Here is a tiny trained network, its code and every weight. The questions are about switching its units off for an input and a class, where a switched-off unit gives its printed mean instead of its output.

import numpy as np


def w(rows, s, z=0):
    codes = np.array(rows[::2]) - 128.0
    scale = np.full(codes.shape[1], s)
    scale[-1] = z or s
    return codes * scale


def norm(h):
    return h / np.sqrt((h * h).mean(-1, keepdims=True) + 1e-5)


def f(y):
    return np.maximum(y, 0)


def log_softmax(a):
    a = a - a.max(-1, keepdims=True)
    return a - np.log(np.exp(a).sum(-1, keepdims=True))


def net(x, mask):
    res = np.array(x, float).reshape(1, 4) / 4 @ E
    u = 0
    for l in range(3):
        y = f(norm(res) @ A[l][:, :-1].T + A[l][:, -1])
        res = res + np.where(mask[u : u + 6], y, B[l][:, -1]) @ B[l][:, :-1]
        u += 6
    return log_softmax(norm(res)[-1] @ U[:, :-1].T + U[:, -1])


A, B = {}, {}
E = w([
[249,187,196,97,201,95,34,148,76,139],'x0',
[147,197,124,190,87,93,29,48,198,146],'x1',
[171,109,116,45,78,100,234,54,165,234],'x2',
[215,111,156,85,207,220,154,2,66,208],'x3',
],0.0048)
A[0] = w([
[34,142,105,185,99,89,79,197,143,108,56],'L0N0',
[176,123,119,108,85,115,127,115,167,159,70],'L0N1',
[153,143,154,147,122,139,71,64,142,138,80],'L0N2',
[119,143,131,235,80,112,10,61,198,141,2],'L0N3',
[53,137,133,148,65,96,129,123,196,131,66],'L0N4',
[246,163,146,97,99,2,34,229,175,151,84],'L0N5',
],0.0083,0.0042)
B[0] = w([
[135,59,210,198,128,253,128,197,246,181,233],'L0N0',
[109,88,197,119,158,92,171,107,82,120,158],'L0N1',
[165,140,49,137,204,169,97,115,152,108,172],'L0N2',
[119,168,9,94,177,150,20,35,195,65,220],'L0N3',
[122,156,152,138,81,102,222,137,165,79,203],'L0N4',
[11,207,199,46,95,1,159,134,22,86,254],'L0N5',
],0.007,0.0085)
A[1] = w([
[137,112,105,177,98,114,109,160,132,135,43],'L1N0',
[131,142,73,145,122,130,58,96,125,131,5],'L1N1',
[157,129,137,135,171,116,101,97,97,135,82],'L1N2',
[185,105,109,120,103,146,134,108,138,178,27],'L1N3',
[136,117,152,120,177,177,83,186,69,130,149],'L1N4',
[253,114,130,110,162,140,106,150,112,161,26],'L1N5',
],0.019,0.0022)
B[1] = w([
[76,158,198,125,105,89,160,82,177,142,156],'L1N0',
[160,160,117,97,214,193,129,59,126,10,196],'L1N1',
[182,142,147,139,93,199,106,177,170,163,210],'L1N2',
[169,111,99,118,126,95,187,118,208,119,174],'L1N3',
[181,61,158,175,200,49,151,141,46,80,254],'L1N4',
[255,201,134,163,88,172,136,103,94,210,219],'L1N5',
],0.0099,0.0087)
A[2] = w([
[197,175,146,45,127,105,73,123,66,213,59],'L2N0',
[144,156,176,168,132,122,18,197,111,105,51],'L2N1',
[55,108,59,160,58,152,114,225,159,121,11],'L2N2',
[120,206,105,101,140,157,2,73,107,154,40],'L2N3',
[202,126,132,122,125,139,149,141,146,158,58],'L2N4',
[98,129,77,73,77,145,186,116,86,178,29],'L2N5',
],0.014,0.0012)
B[2] = w([
[91,183,254,202,53,170,117,117,170,151,254],'L2N0',
[145,43,27,147,133,158,200,90,64,186,231],'L2N1',
[119,144,232,205,98,196,57,194,126,98,225],'L2N2',
[127,58,40,115,184,212,109,171,221,23,226],'L2N3',
[111,165,106,117,133,94,36,105,98,200,223],'L2N4',
[134,64,51,132,199,92,106,113,61,152,186],'L2N5',
],0.0092,0.0075)
U = w([
[119,136,76,68,84,141,129,181,137,161,3],'0',
[141,50,3,75,148,89,179,70,149,231,90],'1',
[153,147,49,104,196,225,82,76,208,26,154],'2',
[62,122,209,207,41,215,109,208,227,116,178],'3',
[100,3,126,198,185,103,170,188,38,88,170],'4',
[88,148,91,52,111,68,88,132,184,102,40],'5',
[254,149,168,185,126,172,122,96,106,222,186],'6',
[58,196,211,63,65,36,148,151,74,117,131],'7',
],0.0093,0.0051)

Each question gives the input, the list of numbers given to net, and the class t.
The units are the neurons (one row each of A and B). Each row of codes is followed by its name. A weight is (code - 128) times the scale printed after its matrix; where a second scale follows, it is the last column's (A, B and U).
mask holds one flag per neuron, layer by layer. A switched-off neuron (its flag False) gives its mean, the last column of its row in B, instead of its output. The means were averaged over made-up inputs and are rounded, as every weight is.
A unit's drop is (log p(t) with every unit on - log p(t) with that unit switched off) / (log p(t) with every unit on - log p(t) with every unit switched off).
The circuit of an input: a set's keep is (log p(t) with only the set's units on - log p(t) with every unit switched off) / (log p(t) with every unit on - log p(t) with every unit switched off). Starting from the 12 units with the biggest drops (on a tie, the unit counted first), units are removed one at a time, each time the one whose removal leaves the highest keep (on an exact tie, the one counted first), for as long as the keep stays at least 0.8.
units of the circuit, in order: the units of the circuit, biggest drop first
k most important neurons: the k neurons with the biggest drops, biggest first
k most important neurons of layer l: the k neurons of layer l with the biggest drops, biggest first
drop of u: that unit's drop, to one decimal
input [-3,6,2,-4], class 2: units of the circuit, in order => (L0N3)
input [-7,-3,0,1], class 4: 3 most important neurons => (L2N5 L0N0 L1N2)
input [-1,-1,6,-4], class 4: 3 most important neurons of layer 0 => (L0N0 L0N5 L0N3)
input [5,4,2,-3], class 7: 2 most important neurons => (L0N5 L0N1)
input [-5,3,6,-2], class 4: 4 most important neurons of layer 0 => (L0N0 L0N4 L0N3 L0N5)
input [-8,-3,-8,3], class 4: 4 most important neurons => (L1N4 L0N4 L2N0 L0N3)
input [7,-4,-3,-1], class 7: 2 most important neurons of layer 0 => (L0N5 L0N0)
input [8,5,5,2], class 3: 2 most important neurons => (L2N0 L0N5)
input [6,2,-1,1], class 2: 3 most important neurons of layer 0 => (L0N0 L0N2 L0N1)
input [-8,-5,-2,7], class 1: 3 most important neurons of layer 0 => (L0N0 L0N5 L0N1)
input [-7,-5,2,1], class 4: 4 most important neurons => (L2N5 L0N0 L1N5 L2N2)
input [-7,-6,4,-1], class 4: 2 most important neurons => (L2N5 L0N0)
input [5,1,5,1], class 3: 3 most important neurons => (L2N0 L0N4 L1N4)
input [-7,5,7,8], class 1: most important neuron of layer 0 => (L0N3)
input [4,2,-3,-3], class 4: 2 most important neurons of layer 2 => (L2N1 L2N4)
input [5,8,8,-4], class 7: 3 most important neurons of layer 0 => (L0N5 L0N1 L0N4)
input [4,-4,-3,-8], class 4: 2 most important neurons of layer 2 => (L2N1 L2N0)
input [7,4,-8,-1], class 2: 3 most important neurons => (L0N3 L1N1 L2N3)
input [-2,-3,4,-3], class 4: 2 most important neurons of layer 1 => (L1N2 L1N5)
input [0,3,-4,-2], class 2: 2 most important neurons => (L0N3 L1N1)
input [8,-5,-5,0], class 4: most important neuron of layer 2 => (L2N1)
input [8,5,5,3], class 3: 2 most important neurons of layer 2 => (L2N0 L2N3)
input [-5,-6,4,6], class 1: drop of L0N5 => 0.2
input [-2,7,-1,0], class 2: drop of L1N5 => 0.0
input [7,6,2,4], class 2: drop of L2N3 => 0.4
